Here is a tiny trained network, its code and every weight. The questions are about switching its units off for an input and a target symbol, where a switched-off unit gives its printed mean instead of its output.

import numpy as np


def w(rows, s, z=0):
    codes = np.array(rows[::2]) - 128.0
    scale = np.full(codes.shape[1], s)
    scale[-1] = z or s
    return codes * scale


def f(y):
    return np.maximum(y, 0)


def softmax(a):
    e = np.exp(a - a.max(-1, keepdims=True))
    return e / e.sum(-1, keepdims=True)


def log_softmax(a):
    a = a - a.max(-1, keepdims=True)
    return a - np.log(np.exp(a).sum(-1, keepdims=True))


def net(x, mask):
    ids = ['ΣΦΨΩαζλμτ'.index(c) for c in x.split()]
    T = len(ids)
    res = E[ids] + P[:T]
    u = 0
    for l in range(2):
        q, k, v = (res @ M[l].T for M in (Q, K, V))
        z = softmax(np.where(np.tri(T) > 0, q @ k.T / 4**0.5, -1e9)) @ v
        res = res + np.where(mask[u], z, O[l][:, -1]) @ O[l][:, :-1]
        u += 1
        y = f(res @ A[l][:, :-1].T + A[l][:, -1])
        res = res + np.where(mask[u : u + 8], y, B[l][:, -1]) @ B[l][:, :-1]
        u += 8
    return log_softmax(res[-1] @ U[:, :-1].T + U[:, -1])


Q, K, V, O, A, B = {}, {}, {}, {}, {}, {}
E = w([
[186,75,85,166,146,116,151,93,124,70],'Σ',
[150,38,212,178,114,135,186,129,126,104],'Φ',
[199,149,155,152,65,153,169,25,51,163],'Ψ',
[67,85,198,123,194,146,99,87,137,97],'Ω',
[181,140,128,177,182,135,103,112,57,117],'α',
[76,250,131,225,124,39,142,98,174,116],'ζ',
[207,118,103,178,182,152,131,142,173,159],'λ',
[125,114,157,85,100,133,115,95,175,232],'μ',
[141,53,188,166,188,205,28,135,205,104],'τ',
],0.023)
P = w([
[165,186,123,158,232,254,158,61,215,213],'0',
[169,172,152,67,178,198,89,192,48,157],'1',
[218,149,94,84,151,141,74,141,73,138],'2',
[216,119,74,77,134,113,65,150,107,110],'3',
[187,119,110,89,132,115,67,165,112,87],'4',
[162,103,71,96,120,90,82,160,115,82],'5',
[126,97,99,113,117,108,79,165,111,73],'6',
[101,100,118,134,111,122,77,161,115,81],'7',
[110,110,76,145,125,85,89,157,131,81],'8',
[75,107,126,167,118,121,72,158,124,85],'9',
[101,123,90,183,134,82,95,138,140,109],'10',
[97,116,89,201,130,78,87,141,144,105],'11',
[89,115,90,218,128,73,84,144,147,105],'12',
[96,124,93,233,137,60,94,135,146,117],'13',
],0.0074)
Q[0] = w([
[114,158,96,87,3,186,228,206,99,115],'0.h1',
[129,132,117,124,145,168,183,76,201,127],'0.h1',
[155,126,163,92,180,82,135,172,151,187],'0.h1',
[210,182,124,129,114,132,105,194,149,121],'0.h1',
],0.0064)
K[0] = w([
[166,3,120,143,121,186,141,113,110,182],'0.h1',
[155,100,148,114,32,70,30,116,182,130],'0.h1',
[123,105,137,111,134,163,171,92,179,179],'0.h1',
[167,114,84,94,124,204,110,161,120,93],'0.h1',
],0.0059)
V[0] = w([
[125,97,2,58,113,254,181,114,140,154],'0.h1',
[90,151,99,239,80,114,206,74,206,115],'0.h1',
[60,148,139,84,5,52,132,208,178,170],'0.h1',
[82,162,59,112,195,188,64,15,121,108],'0.h1',
],0.0052)
O[0] = w([
[77,104,203,241,165,240,181,96,27,211,4],'0.h1',
[149,212,132,66,183,65,41,161,160,65,186],'0.h1',
[92,2,148,184,125,110,89,117,140,46,3],'0.h1',
[169,152,164,98,51,133,78,5,71,28,79],'0.h1',
],0.0077,0.0048)
A[0] = w([
[93,90,156,158,127,76,137,143,155,163,154],'0.n1',
[161,78,158,127,126,124,110,119,105,112,123],'0.n2',
[164,84,118,192,102,133,109,111,118,94,124],'0.n3',
[123,114,92,111,112,184,87,121,148,119,3],'0.n4',
[134,173,132,162,116,97,148,136,57,97,121],'0.n5',
[124,100,164,138,187,128,134,108,92,118,126],'0.n6',
[48,142,101,152,176,102,119,193,99,113,182],'0.n7',
[144,115,102,153,108,142,153,123,5,115,107],'0.n8',
],0.013,0.004)
B[0] = w([
[166,53,159,165,33,101,94,119,81,70,254],'0.n1',
[147,129,90,127,92,102,158,160,66,155,207],'0.n2',
[145,176,127,83,199,128,136,199,163,165,199],'0.n3',
[140,162,166,203,139,84,110,191,157,111,143],'0.n4',
[117,120,165,155,138,115,143,187,136,194,169],'0.n5',
[150,138,119,30,166,170,142,126,185,161,181],'0.n6',
[196,226,124,54,156,146,178,104,93,174,171],'0.n7',
[146,230,117,169,194,234,52,96,148,254,169],'0.n8',
],0.0083,0.0081)
Q[1] = w([
[252,72,186,143,102,112,116,187,116,213],'1.h1',
[112,101,95,205,149,165,92,62,78,119],'1.h1',
[109,180,209,187,132,129,84,65,141,67],'1.h1',
[105,138,189,121,2,39,81,87,33,162],'1.h1',
],0.007)
K[1] = w([
[102,198,129,210,74,35,136,225,157,143],'1.h1',
[73,130,132,120,71,254,125,103,210,213],'1.h1',
[28,137,145,87,147,132,8,143,123,118],'1.h1',
[54,162,153,182,75,42,74,84,75,122],'1.h1',
],0.0064)
V[1] = w([
[188,91,87,111,112,170,174,83,150,185],'1.h1',
[180,164,158,185,54,115,225,174,154,106],'1.h1',
[104,49,187,66,71,143,18,132,93,22],'1.h1',
[138,180,131,254,126,137,163,204,150,161],'1.h1',
],0.0066)
O[1] = w([
[144,179,167,96,116,105,119,244,201,72,139],'1.h1',
[105,154,130,101,162,161,164,128,144,124,249],'1.h1',
[168,90,152,148,157,116,126,178,177,154,2],'1.h1',
[161,214,114,127,90,126,89,92,112,142,209],'1.h1',
],0.011,0.0081)
A[1] = w([
[131,181,93,95,113,139,196,130,151,106,113],'1.n1',
[137,63,183,198,83,83,164,153,146,1,74],'1.n2',
[209,193,119,206,102,227,111,162,134,130,148],'1.n3',
[134,157,144,144,102,117,175,195,104,105,16],'1.n4',
[123,170,66,199,107,150,192,168,62,123,213],'1.n5',
[118,151,169,54,93,128,134,91,133,174,97],'1.n6',
[137,41,149,190,85,84,191,78,127,30,76],'1.n7',
[164,53,166,113,75,68,191,154,104,52,252],'1.n8',
],0.0087,0.003)
B[1] = w([
[126,93,137,144,103,136,89,81,144,130,199],'1.n1',
[156,174,149,163,118,243,95,34,125,171,185],'1.n2',
[116,51,121,91,124,99,134,140,154,140,250],'1.n3',
[82,115,101,164,162,174,82,159,119,187,169],'1.n4',
[127,85,214,128,123,103,150,128,149,125,187],'1.n5',
[159,100,31,133,162,131,156,177,122,104,201],'1.n6',
[172,158,109,85,106,222,136,125,178,133,173],'1.n7',
[59,128,142,147,80,57,123,147,122,126,228],'1.n8',
],0.011,0.015)
U = w([
[86,197,147,151,116,157,119,86,161,165,145],'Σ',
[9,78,145,165,121,70,96,89,144,150,85],'Φ',
[176,117,159,148,112,138,186,107,111,111,98],'Ψ',
[115,118,121,170,159,136,167,106,135,166,22],'Ω',
[172,150,95,109,162,187,169,140,181,137,183],'α',
[82,109,61,177,142,163,126,121,133,138,16],'ζ',
[55,81,118,134,133,21,148,142,135,125,253],'λ',
[146,126,117,176,145,146,123,126,128,135,31],'μ',
[158,157,146,151,145,138,131,138,90,144,159],'τ',
],0.011,0.0038)

Each question gives the input, a string of symbols that net reads in full, and the target symbol t.
The units are the heads (4 rows each of Q, K, V and O) and the neurons (one row each of A and B). Each row of codes is followed by its name. A weight is (code - 128) times the scale printed after its matrix; where a second scale follows, it is the last column's (O, A, B and U).
mask holds one flag per unit, layer by layer, with each layer's heads first. A switched-off unit (its flag False) gives its mean, the last column of its rows in O or B, instead of its output. The means were averaged over made-up inputs and are rounded, as every weight is.
A unit's drop is (log p(t) with every unit on - log p(t) with that unit switched off) / (log p(t) with every unit on - log p(t) with every unit switched off).
The circuit of an input: a set's keep is (log p(t) with only the set's units on - log p(t) with every unit switched off) / (log p(t) with every unit on - log p(t) with every unit switched off). Starting from the 12 units with the biggest drops (on a tie, the unit counted first), units are removed one at a time, each time the one whose removal leaves the highest keep (on an exact tie, the one counted first), for as long as the keep stays at least 0.8.
units of the circuit, in order: the units of the circuit, biggest drop first
top k neurons: the k neurons with the biggest drops, biggest first
k most important neurons of layer l: the k neurons of layer l with the biggest drops, biggest first
input Φ α μ Φ Ω μ τ Φ Φ α, target λ: top 4 neurons => [1.n3 1.n2 1.n5 1.n7]
input α α Ω, target α: units of the circuit, in order => [1.n8]
input ζ μ μ μ, target ζ: units of the circuit, in order => [1.h1 1.n6 0.h1]
input Ω α Ψ Φ, target α: units of the circuit, in order => [0.h1 1.n8 0.n8]
input λ Φ μ Σ μ, target λ: top 3 neurons => [0.n6 0.n8 1.n2]
input μ Φ Σ Ω λ Φ α Σ λ, target λ: top 4 neurons => [1.n3 1.n2 1.n7 1.n5]
input μ μ λ α μ, target Φ: units of the circuit, in order => [0.h1 0.n7]
input μ Σ Φ Φ, target λ: units of the circuit, in order => [1.n2 0.h1 1.n7]
input Φ Φ Ω Φ Φ Ψ, target α: units of the circuit, in order => [1.n8 1.n6]
input Φ Φ Φ Φ α α Φ Φ Σ μ Ω λ Ω, target λ: 3 most important neurons of layer 1 => [1.n2 1.n7 1.n1]
input Φ Φ μ μ Φ τ α μ, target Φ: top 3 neurons => [0.n6 0.n1 1.n8]
input Ψ Φ ζ Φ μ μ Ω Φ, target Ψ: top 3 neurons => [1.n7 1.n3 0.n1]
input Φ Ω α μ Φ μ Φ Φ ζ Σ μ α τ, target μ: top 2 neurons => [1.n8 0.n4]
input Φ Ω Φ Φ μ Σ α α Φ α λ Ω, target λ: units of the circuit, in order => [1.n2]
input Σ Φ ζ Σ, target λ: units of the circuit, in order => [0.h1 1.h1]
input λ ζ Φ Φ τ Φ Σ τ Φ Φ Φ μ, target ζ: units of the circuit, in order => [1.h1 1.n6]
input Φ Φ α Φ α α Φ Φ μ Φ Φ Ω, target α: top 2 neurons => [1.n8 0.n6]
input μ τ Ω Φ Φ μ, target λ: top 2 neurons => [0.n6 0.n3]
input Φ Ω Σ Φ Φ Ω Φ Σ μ Ω Φ Φ α, target α: top 3 neurons => [1.n8 0.n8 0.n1]
input Φ Ω μ Φ Φ Φ μ Φ, target Σ: 2 most important neurons of layer 1 => [1.n2 1.n8]
input Φ Φ ζ Σ, target λ: 3 most important neurons of layer 0 => [0.n1 0.n3 0.n2]
input Ω μ λ Ω Φ α τ Ω Ω, target Σ: top neuron => [1.n2]
input Σ Ω Φ Ω Ψ Φ Φ α Σ Ω Φ, target Σ: top 3 neurons => [1.n2 0.n8 0.n1]
